Below are the code and all the weights of a small trained network. Each question names an input and a target symbol and asks about switching units off, where a switched-off unit gives its printed mean instead of its output.

import numpy as np


def w(rows, s, z=0):
    codes = np.array(rows[::2]) - 128.0
    scale = np.full(codes.shape[1], s)
    scale[-1] = z or s
    return codes * scale


def norm(h):
    return h / np.sqrt((h * h).mean(-1, keepdims=True) + 1e-5)


def f(y):
    return np.maximum(y, 0)


def softmax(a):
    e = np.exp(a - a.max(-1, keepdims=True))
    return e / e.sum(-1, keepdims=True)


def log_softmax(a):
    a = a - a.max(-1, keepdims=True)
    return a - np.log(np.exp(a).sum(-1, keepdims=True))


def net(x, mask):
    ids = ['ΓΦΨΩβζξτ'.index(c) for c in x.split()]
    T = len(ids)
    res = E[ids] + P[:T]
    q, k, v = (norm(res) @ M[0].T for M in (Q, K, V))
    z = softmax(np.where(np.tri(T) > 0, q @ k.T / 4**0.5, -1e9)) @ v
    res = res + np.where(mask[0], z, O[0][:, -1]) @ O[0][:, :-1]
    y = f(norm(res) @ A[0][:, :-1].T + A[0][:, -1])
    res = res + np.where(mask[1:9], y, B[0][:, -1]) @ B[0][:, :-1]
    return log_softmax(norm(res)[-1] @ U[:, :-1].T + U[:, -1])


Q, K, V, O, A, B = {}, {}, {}, {}, {}, {}
E = w([
[125,135,130,160,110,2,131,161,136,109,168,154],'Γ',
[158,104,113,128,96,157,136,146,112,140,156,106],'Φ',
[128,113,138,133,142,151,124,123,104,122,173,112],'Ψ',
[144,125,106,101,115,153,88,116,111,103,167,101],'Ω',
[127,101,116,141,111,123,115,139,113,151,102,76],'β',
[112,135,108,84,103,120,146,141,120,152,126,112],'ζ',
[98,114,101,130,108,140,136,97,142,111,123,142],'ξ',
[145,139,150,121,109,120,129,121,118,103,113,143],'τ',
],0.009)
P = w([
[104,183,108,151,173,254,170,152,107,138,91,99],'0',
[124,85,146,76,183,161,183,114,114,136,82,92],'1',
[111,72,146,76,153,110,172,125,121,132,105,94],'2',
[114,119,69,103,128,84,126,127,73,160,118,156],'3',
[98,119,89,151,82,80,112,163,73,154,138,144],'4',
[63,117,135,142,63,81,93,154,118,143,159,115],'5',
[44,171,142,162,36,96,78,165,147,149,186,83],'6',
],0.0032)
Q[0] = w([
[60,86,180,82,107,145,154,128,187,105,143,51],'head 1',
[235,145,208,153,226,119,164,165,254,171,56,169],'head 1',
[140,205,174,171,117,198,70,119,194,156,162,125],'head 1',
[91,165,162,226,54,64,121,213,135,94,178,98],'head 1',
],0.0058)
K[0] = w([
[95,254,87,182,93,125,122,152,161,123,107,160],'head 1',
[144,128,127,112,155,248,121,116,100,131,128,94],'head 1',
[119,122,108,209,146,138,111,189,130,201,181,53],'head 1',
[101,127,114,108,20,97,50,139,123,130,169,138],'head 1',
],0.0064)
V[0] = w([
[69,66,60,219,184,152,70,88,141,184,97,11],'head 1',
[49,80,2,118,112,144,169,52,228,114,214,185],'head 1',
[249,164,187,109,199,115,54,199,75,110,249,97],'head 1',
[126,124,125,119,20,165,31,34,116,32,90,125],'head 1',
],0.0033)
O[0] = w([
[118,57,79,126,110,101,143,175,172,100,146,209,147],'head 1',
[161,104,128,2,115,183,128,163,146,172,192,120,250],'head 1',
[159,185,95,171,229,75,91,139,195,127,89,57,68],'head 1',
[214,93,173,125,100,148,153,107,129,86,125,188,200],'head 1',
],0.0058,0.0019)
A[0] = w([
[113,150,146,150,105,94,166,170,63,171,145,157,19],'neuron 1',
[50,168,192,194,182,149,144,86,127,165,148,138,62],'neuron 2',
[168,164,253,125,94,124,166,90,52,142,77,135,254],'neuron 3',
[193,157,192,125,153,54,164,152,183,113,108,228,44],'neuron 4',
[98,116,109,59,45,131,134,112,65,107,152,112,127],'neuron 5',
[127,71,75,222,107,122,171,149,161,72,122,206,121],'neuron 6',
[233,154,144,107,137,99,99,147,148,89,182,121,187],'neuron 7',
[120,183,128,122,176,63,85,129,129,139,153,96,194],'neuron 8',
],0.0055,0.0013)
B[0] = w([
[85,99,93,173,191,160,121,52,143,115,124,128,151],'neuron 1',
[118,61,124,87,113,84,225,102,93,86,143,225,150],'neuron 2',
[202,226,171,144,112,104,137,80,77,72,153,131,184],'neuron 3',
[75,176,85,92,142,255,113,139,41,139,149,29,152],'neuron 4',
[95,150,129,181,194,89,161,134,131,144,100,103,254],'neuron 5',
[115,177,195,61,118,81,35,113,131,94,125,126,179],'neuron 6',
[121,97,125,177,131,172,166,73,173,184,27,159,217],'neuron 7',
[209,105,145,100,70,173,125,167,159,148,144,168,227],'neuron 8',
],0.0056,0.0055)
U = w([
[192,136,93,160,188,57,180,226,179,76,169,184,115],'Γ',
[106,76,172,94,120,44,13,130,145,83,81,152,166],'Φ',
[122,50,140,60,44,156,174,134,76,174,176,177,158],'Ψ',
[148,187,89,79,111,204,53,188,105,149,123,55,111],'Ω',
[198,73,126,180,158,175,121,79,213,180,48,160,155],'β',
[145,136,145,116,156,116,144,140,139,122,113,148,5],'ζ',
[1,117,97,192,201,112,181,88,88,158,119,100,145],'ξ',
[199,189,197,183,112,99,164,53,54,82,125,126,121],'τ',
],0.0044,0.0028)

Each question gives the input, a string of symbols that net reads in full, and the target symbol t.
The units are the heads (4 rows each of Q, K, V and O) and the neurons (one row each of A and B). Each row of codes is followed by its name. A weight is (code - 128) times the scale printed after its matrix; where a second scale follows, it is the last column's (O, A, B and U).
mask holds one flag per unit, heads first, then neurons. A switched-off unit (its flag False) gives its mean, the last column of its rows in O or B, instead of its output. The means were averaged over made-up inputs and are rounded, as every weight is.
A unit's drop is (log p(t) with every unit on - log p(t) with that unit switched off) / (log p(t) with every unit on - log p(t) with every unit switched off).
The circuit of an input: a set's keep is (log p(t) with only the set's units on - log p(t) with every unit switched off) / (log p(t) with every unit on - log p(t) with every unit switched off). Starting from all 9 units, units are removed one at a time, each time the one whose removal leaves the highest keep (on an exact tie, the one counted first), for as long as the keep stays at least 0.8.
units of the circuit, in order: the units of the circuit, biggest drop first
top k neurons: the k neurons with the biggest drops, biggest first
drop of u: that unit's drop, to one decimal
input Ψ ζ Ω ζ β Ω, target ξ: top 2 neurons : (neuron 5; neuron 8)
input ξ Φ Ω Γ Ω ξ, target ξ: units of the circuit, in order : (neuron 5)
input β ζ Ω Φ Ω Ψ, target β: units of the circuit, in order : (head 1; neuron 7)
input Ω Ω β Ψ τ Ω β, target τ: units of the circuit, in order : (head 1; neuron 3)
input Γ Ω Φ, target Ω: units of the circuit, in order : (head 1; neuron 5)
input Φ Ω Ω ζ Ω β, target ξ: top 2 neurons : (neuron 8; neuron 5)
input Γ ζ Ω Φ, target Ω: units of the circuit, in order : (head 1; neuron 7)
input ξ Γ Φ, target ξ: units of the circuit, in order : (neuron 8; head 1)
input Ω Γ ζ, target Ω: units of the circuit, in order : (head 1; neuron 8)
input ξ β Ω ζ, target ξ: top 3 neurons : (neuron 5; neuron 8; neuron 1)
input Ω ξ ξ ζ ζ β, target ξ: units of the circuit, in order : (neuron 5; neuron 8)
input Ω Φ Ω Γ, target Ω: top 3 neurons : (neuron 4; neuron 8; neuron 5)
input Ω ξ Ω Ω β Ω Φ, target Φ: top 2 neurons : (neuron 6; neuron 8)
input Γ β ξ Ω Ω ζ, target Ω: top 2 neurons : (neuron 8; neuron 7)
input ξ Ψ β Ω Ω Φ, target β: drop of neuron 7 : 0.6
input Ω β ζ Ω Ω Ω, target β: drop of neuron 7 : 0.2
input Ψ Φ Ψ, target Γ: drop of neuron 7 : 0.2
